Below is a small trained network, with its code and all its weights. Each question gives an input and a class and asks what happens when units are switched off, that is, made to give their printed mean instead of their output.

import numpy as np


def w(rows, s, z=0):
    codes = np.array(rows[::2]) - 128.0
    scale = np.full(codes.shape[1], s)
    scale[-1] = z or s
    return codes * scale


def norm(h):
    return h / np.sqrt((h * h).mean(-1, keepdims=True) + 1e-5)


def f(y):
    return y / 2 * (1 + np.tanh(0.7978845608 * (y + 0.044715 * y**3)))


def log_softmax(a):
    a = a - a.max(-1, keepdims=True)
    return a - np.log(np.exp(a).sum(-1, keepdims=True))


def net(x, mask):
    res = np.array(x, float).reshape(1, 5) / 4 @ E
    u = 0
    for l in range(4):
        y = f(norm(res) @ A[l][:, :-1].T + A[l][:, -1])
        res = res + np.where(mask[u : u + 3], y, B[l][:, -1]) @ B[l][:, :-1]
        u += 3
    return log_softmax(norm(res)[-1] @ U[:, :-1].T + U[:, -1])


A, B = {}, {}
E = w([
[51,176,156,56],'x0',
[66,253,192,206],'x1',
[115,189,76,116],'x2',
[122,101,56,184],'x3',
[128,185,132,122],'x4',
],0.0029)
A[0] = w([
[102,224,171,150,43],'0.n1',
[134,225,142,191,7],'0.n2',
[2,216,146,195,143],'0.n3',
],0.005,0.0014)
B[0] = w([
[155,133,197,73,183],'0.n1',
[77,114,134,114,173],'0.n2',
[2,40,231,107,252],'0.n3',
],0.0068,0.0027)
A[1] = w([
[134,147,163,178,44],'1.n1',
[188,32,109,32,254],'1.n2',
[41,205,1,148,214],'1.n3',
],0.0047,0.00043)
B[1] = w([
[125,95,131,156,125],'1.n1',
[2,194,214,73,255],'1.n2',
[183,29,84,116,144],'1.n3',
],0.0051,0.0022)
A[2] = w([
[149,82,192,185,96],'2.n1',
[116,59,99,2,227],'2.n2',
[174,228,126,91,2],'2.n3',
],0.0046,0.0014)
B[2] = w([
[144,132,2,159,155],'2.n1',
[102,110,238,140,253],'2.n2',
[131,221,181,94,97],'2.n3',
],0.0038,0.0027)
A[3] = w([
[44,136,124,122,189],'3.n1',
[2,102,148,57,252],'3.n2',
[203,135,9,168,255],'3.n3',
],0.0046,0.0019)
B[3] = w([
[95,2,145,154,170],'3.n1',
[170,68,227,93,254],'3.n2',
[197,76,169,89,150],'3.n3',
],0.0048,0.0054)
U = w([
[56,96,214,79,208],'0',
[157,252,94,98,69],'1',
[84,176,79,194,33],'2',
[84,224,44,138,2],'3',
[231,81,51,159,145],'4',
],0.011,0.0057)

Each question gives the input, the list of numbers given to net, and the class t.
The units are the neurons (one row each of A and B). Each row of codes is followed by its name. A weight is (code - 128) times the scale printed after its matrix; where a second scale follows, it is the last column's (A, B and U).
mask holds one flag per neuron, layer by layer. A switched-off neuron (its flag False) gives its mean, the last column of its row in B, instead of its output. The means were averaged over made-up inputs and are rounded, as every weight is.
A unit's drop is (log p(t) with every unit on - log p(t) with that unit switched off) / (log p(t) with every unit on - log p(t) with every unit switched off).
most important unit: the unit with the biggest drop
top k neurons: the k neurons with the biggest drops, biggest first
drop of u: that unit's drop, to one decimal
input [-5,-3,-8,6,-4], class 4: top 2 neurons	(0.n3 3.n2)
input [-7,6,1,6,-8], class 4: most important unit	1.n2
input [-5,0,-4,-4,2], class 4: top 2 neurons	(0.n3 0.n1)
input [-4,-1,-2,-1,-2], class 4: top 2 neurons	(0.n1 0.n3)
input [-4,2,-2,-6,-3], class 4: top 4 neurons	(0.n3 1.n2 2.n1 2.n2)
input [-2,-2,-8,4,-3], class 4: top 2 neurons	(0.n3 0.n1)
input [0,-2,-5,5,8], class 4: top 2 neurons	(0.n1 0.n3)
input [-5,8,-5,8,-7], class 2: top 2 neurons	(3.n2 1.n2)
input [-7,7,-8,5,2], class 2: drop of 1.n2	0.2
input [-7,-1,-1,2,5], class 4: drop of 0.n2	0.0
input [-4,1,4,1,4], class 4: drop of 1.n3	0.1
